Below are the code and all the weights of a small trained network. Each question names an input and a target symbol and asks about switching units off, where a switched-off unit gives its printed mean instead of its output.

import numpy as np


def w(rows, s, z=0):
    codes = np.array(rows[::2]) - 128.0
    scale = np.full(codes.shape[1], s)
    scale[-1] = z or s
    return codes * scale


def f(y):
    return np.maximum(y, 0)


def softmax(a):
    e = np.exp(a - a.max(-1, keepdims=True))
    return e / e.sum(-1, keepdims=True)


def log_softmax(a):
    a = a - a.max(-1, keepdims=True)
    return a - np.log(np.exp(a).sum(-1, keepdims=True))


def net(x, mask):
    ids = ['αβγδεζηθλμξστφψω'.index(c) for c in x.split()]
    T = len(ids)
    res = E[ids] + P[:T]
    u = 0
    for l in range(2):
        r = res
        for j in range(2):
            rows = slice(2 * j, 2 * j + 2)
            q, k, v = (r @ M[l][rows].T for M in (Q, K, V))
            z = softmax(np.where(np.tri(T) > 0, q @ k.T / 2**0.5, -1e9)) @ v
            o = O[l][rows]
            res = res + np.where(mask[u + j], z, o[:, -1]) @ o[:, :-1]
        u += 2
        y = f(res @ A[l][:, :-1].T + A[l][:, -1])
        res = res + np.where(mask[u : u + 4], y, B[l][:, -1]) @ B[l][:, :-1]
        u += 4
    return log_softmax(res[-1] @ U[:, :-1].T + U[:, -1])


Q, K, V, O, A, B = {}, {}, {}, {}, {}, {}
E = w([
[164,97,154,151,83,170,110,108,64,180],'α',
[135,222,161,254,131,159,105,135,113,132],'β',
[67,162,167,132,125,177,61,70,100,103],'γ',
[101,115,90,229,194,134,89,129,122,167],'δ',
[54,138,176,83,125,152,194,113,81,141],'ε',
[143,152,118,182,143,84,140,167,108,199],'ζ',
[89,132,102,138,195,83,82,66,146,112],'η',
[149,137,181,145,182,144,138,63,112,99],'θ',
[167,119,91,79,103,107,91,76,83,127],'λ',
[131,158,186,110,110,94,68,171,147,159],'μ',
[91,121,76,120,142,55,180,148,105,159],'ξ',
[108,151,148,114,59,157,39,146,80,100],'σ',
[194,149,137,138,94,91,184,104,95,107],'τ',
[195,121,161,196,130,90,130,141,178,128],'φ',
[87,190,203,107,127,111,153,142,156,72],'ψ',
[110,35,144,86,185,95,109,175,154,142],'ω',
],0.0063)
P = w([
[130,191,142,140,147,154,109,104,156,156],'0',
[100,128,162,121,86,107,154,65,149,186],'1',
[163,175,145,149,255,131,59,135,19,179],'2',
[128,142,148,147,140,110,107,133,125,96],'3',
[94,92,170,144,66,72,158,96,127,122],'4',
[167,135,149,156,240,100,64,169,8,115],'5',
[144,103,142,145,128,90,117,176,120,24],'6',
],0.0069)
Q[0] = w([
[158,127,52,89,133,197,146,145,218,91],'0.h0',
[111,102,83,131,43,131,128,68,239,107],'0.h0',
[92,125,155,168,68,86,149,82,145,156],'0.h1',
[114,133,52,115,58,207,223,163,254,121],'0.h1',
],0.037)
K[0] = w([
[160,207,93,63,166,213,117,104,189,228],'0.h0',
[87,140,141,179,128,154,133,45,91,219],'0.h0',
[78,106,181,206,104,43,117,84,65,132],'0.h1',
[127,198,105,97,143,185,113,63,144,250],'0.h1',
],0.026)
V[0] = w([
[81,135,153,119,220,127,197,81,154,82],'0.h0',
[60,189,171,118,113,100,144,252,138,179],'0.h0',
[205,125,222,148,120,111,114,123,159,142],'0.h1',
[192,193,105,110,104,66,176,86,98,107],'0.h1',
],0.029)
O[0] = w([
[134,192,101,80,171,127,218,123,184,56,147],'0.h0',
[110,177,166,138,70,89,120,251,164,159,171],'0.h0',
[198,106,179,142,139,184,104,101,203,162,253],'0.h1',
[189,210,94,79,82,74,140,87,136,163,151],'0.h1',
],0.011,0.0071)
A[0] = w([
[42,37,116,21,74,68,175,93,166,173,83],'0.n0',
[114,22,110,128,81,84,247,113,158,216,3],'0.n1',
[176,201,124,181,193,196,107,180,40,103,21],'0.n2',
[73,104,175,60,1,167,197,72,111,129,242],'0.n3',
],0.016,0.0016)
B[0] = w([
[125,36,132,139,149,217,124,86,182,136,169],'0.n0',
[42,111,30,77,119,79,120,124,123,119,174],'0.n1',
[96,72,103,38,108,132,145,133,120,158,255],'0.n2',
[166,131,247,127,167,89,140,184,91,134,191],'0.n3',
],0.015,0.0067)
Q[1] = w([
[135,135,82,170,76,113,79,48,106,125],'1.h0',
[139,40,124,175,56,191,51,121,253,100],'1.h0',
[176,150,127,214,106,237,155,44,131,145],'1.h1',
[199,41,175,102,110,116,121,93,173,211],'1.h1',
],0.016)
K[1] = w([
[155,172,132,115,112,159,109,72,108,201],'1.h0',
[130,127,69,188,106,178,80,90,251,139],'1.h0',
[100,147,158,97,216,167,139,67,149,196],'1.h1',
[199,115,115,146,99,133,96,154,232,209],'1.h1',
],0.018)
V[1] = w([
[128,87,108,170,67,138,139,102,119,110],'1.h0',
[39,199,163,107,176,118,81,60,166,214],'1.h0',
[103,152,67,174,254,68,64,149,147,147],'1.h1',
[225,30,60,168,33,86,238,176,143,121],'1.h1',
],0.0092)
O[1] = w([
[104,124,101,156,126,173,127,107,118,174,20],'1.h0',
[167,61,83,131,72,87,86,126,117,57,254],'1.h0',
[120,126,81,200,171,82,68,126,165,78,45],'1.h1',
[89,191,108,86,150,210,161,112,167,254,100],'1.h1',
],0.0052,0.006)
A[1] = w([
[101,160,68,79,106,62,86,96,23,168,39],'1.n0',
[118,227,246,249,77,164,139,86,148,114,148],'1.n1',
[111,159,159,217,61,102,223,35,231,116,255],'1.n2',
[54,147,212,138,16,207,101,62,212,47,108],'1.n3',
],0.014,0.0027)
B[1] = w([
[86,213,149,187,159,147,144,110,92,127,255],'1.n0',
[183,118,23,77,187,172,96,182,44,101,237],'1.n1',
[82,82,142,239,63,111,206,127,77,192,248],'1.n2',
[41,245,155,90,147,174,95,64,197,81,248],'1.n3',
],0.012,0.0077)
U = w([
[198,127,71,41,207,154,120,87,148,79,99],'α',
[132,145,133,87,124,111,187,200,95,82,82],'β',
[56,151,72,48,140,115,136,50,131,48,83],'γ',
[89,99,187,140,126,172,197,80,119,118,56],'δ',
[136,133,232,191,226,151,141,200,209,105,135],'ε',
[228,41,180,113,137,168,55,37,169,188,177],'ζ',
[168,90,155,170,78,87,40,230,112,201,161],'η',
[119,117,25,171,162,208,106,62,81,145,82],'θ',
[177,207,151,70,14,108,148,165,231,142,184],'λ',
[75,226,88,159,115,89,164,178,149,113,64],'μ',
[62,2,86,77,128,135,147,168,130,146,127],'ξ',
[220,210,172,141,153,83,115,68,148,121,183],'σ',
[107,77,60,203,150,49,102,114,133,45,253],'τ',
[191,89,133,121,93,128,181,106,68,159,98],'φ',
[67,112,223,183,95,129,53,151,61,135,96],'ψ',
[79,111,103,162,44,74,157,158,153,232,146],'ω',
],0.0061,0.0073)

Each question gives the input, a string of symbols that net reads in full, and the target symbol t.
The units are the heads (2 rows each of Q, K, V and O) and the neurons (one row each of A and B). Each row of codes is followed by its name. A weight is (code - 128) times the scale printed after its matrix; where a second scale follows, it is the last column's (O, A, B and U).
mask holds one flag per unit, layer by layer, with each layer's heads first. A switched-off unit (its flag False) gives its mean, the last column of its rows in O or B, instead of its output. The means were averaged over made-up inputs and are rounded, as every weight is.
A unit's drop is (log p(t) with every unit on - log p(t) with that unit switched off) / (log p(t) with every unit on - log p(t) with every unit switched off).
The circuit of an input: a set's keep is (log p(t) with only the set's units on - log p(t) with every unit switched off) / (log p(t) with every unit on - log p(t) with every unit switched off). Starting from all 12 units, units are removed one at a time, each time the one whose removal leaves the highest keep (on an exact tie, the one counted first), for as long as the keep stays at least 0.8.
circuit, biggest first: the units of the circuit, biggest drop first
most important unit: the unit with the biggest drop
top k neurons: the k neurons with the biggest drops, biggest first
top k neurons in layer l: the k neurons of layer l with the biggest drops, biggest first
which heads matter: for each layer, one digit per head in row order, 1 if its drop is at least 0.15 and else 0, layers parted by /
input λ ξ σ δ λ, target ζ: which heads matter -> 10 / 00
input ξ η η, target μ: circuit, biggest first -> [0.h1, 1.n0]
input β β η ω τ, target σ: top 2 neurons -> [0.n3, 0.n1]
input δ ψ λ τ ω β, target ξ: circuit, biggest first -> [0.n2]
input γ λ φ λ φ, target ω: circuit, biggest first -> [1.n2, 0.h1]
input μ ψ σ, target λ: circuit, biggest first -> [0.h0, 0.h1]
input ε δ γ ψ, target μ: which heads matter -> 10 / 00
input τ λ η δ ψ, target β: circuit, biggest first -> [1.n1, 0.n3, 0.h0, 0.n2]
input δ β η, target γ: which heads matter -> 11 / 00
input η η μ ω λ λ φ, target θ: top 2 neurons -> [0.n2, 1.n1]
input η σ φ φ γ, target α: top 3 neurons -> [0.n3, 1.n1, 0.n2]
input μ β σ γ α φ η, target τ: circuit, biggest first -> [0.h1, 1.h1, 0.n2]
input β ξ τ ζ μ τ λ, target σ: top 2 neurons in layer 1 -> [1.n2, 1.n0]
input λ ψ β ξ ω, target γ: circuit, biggest first -> [1.n3, 0.n0, 0.h1, 0.n3]
input β τ ω φ θ ε, target ζ: most important unit -> 0.h1
input ψ ζ σ λ φ λ, target ζ: which heads matter -> 01 / 00
input ω γ σ ε η γ, target γ: circuit, biggest first -> [0.h0, 0.h1]
input α μ ε β τ η, target σ: circuit, biggest first -> [0.h1, 1.n0]
input ω β δ ξ, target ω: top 2 neurons in layer 1 -> [1.n2, 1.n1]
input ζ μ ζ, target η: circuit, biggest first -> [0.h0]
input ξ θ δ, target μ: circuit, biggest first -> [0.h1, 1.n0]
input β φ λ δ, target ξ: circuit, biggest first -> [0.h1, 0.n2]
input σ α λ β σ, target η: circuit, biggest first -> [0.n3, 0.h0, 0.n2, 1.n1]
input λ ω δ ω μ ζ η, target τ: top 4 neurons -> [0.n2, 1.n3, 0.n3, 1.n0]
input ξ σ η, target ψ: which heads matter -> 11 / 00
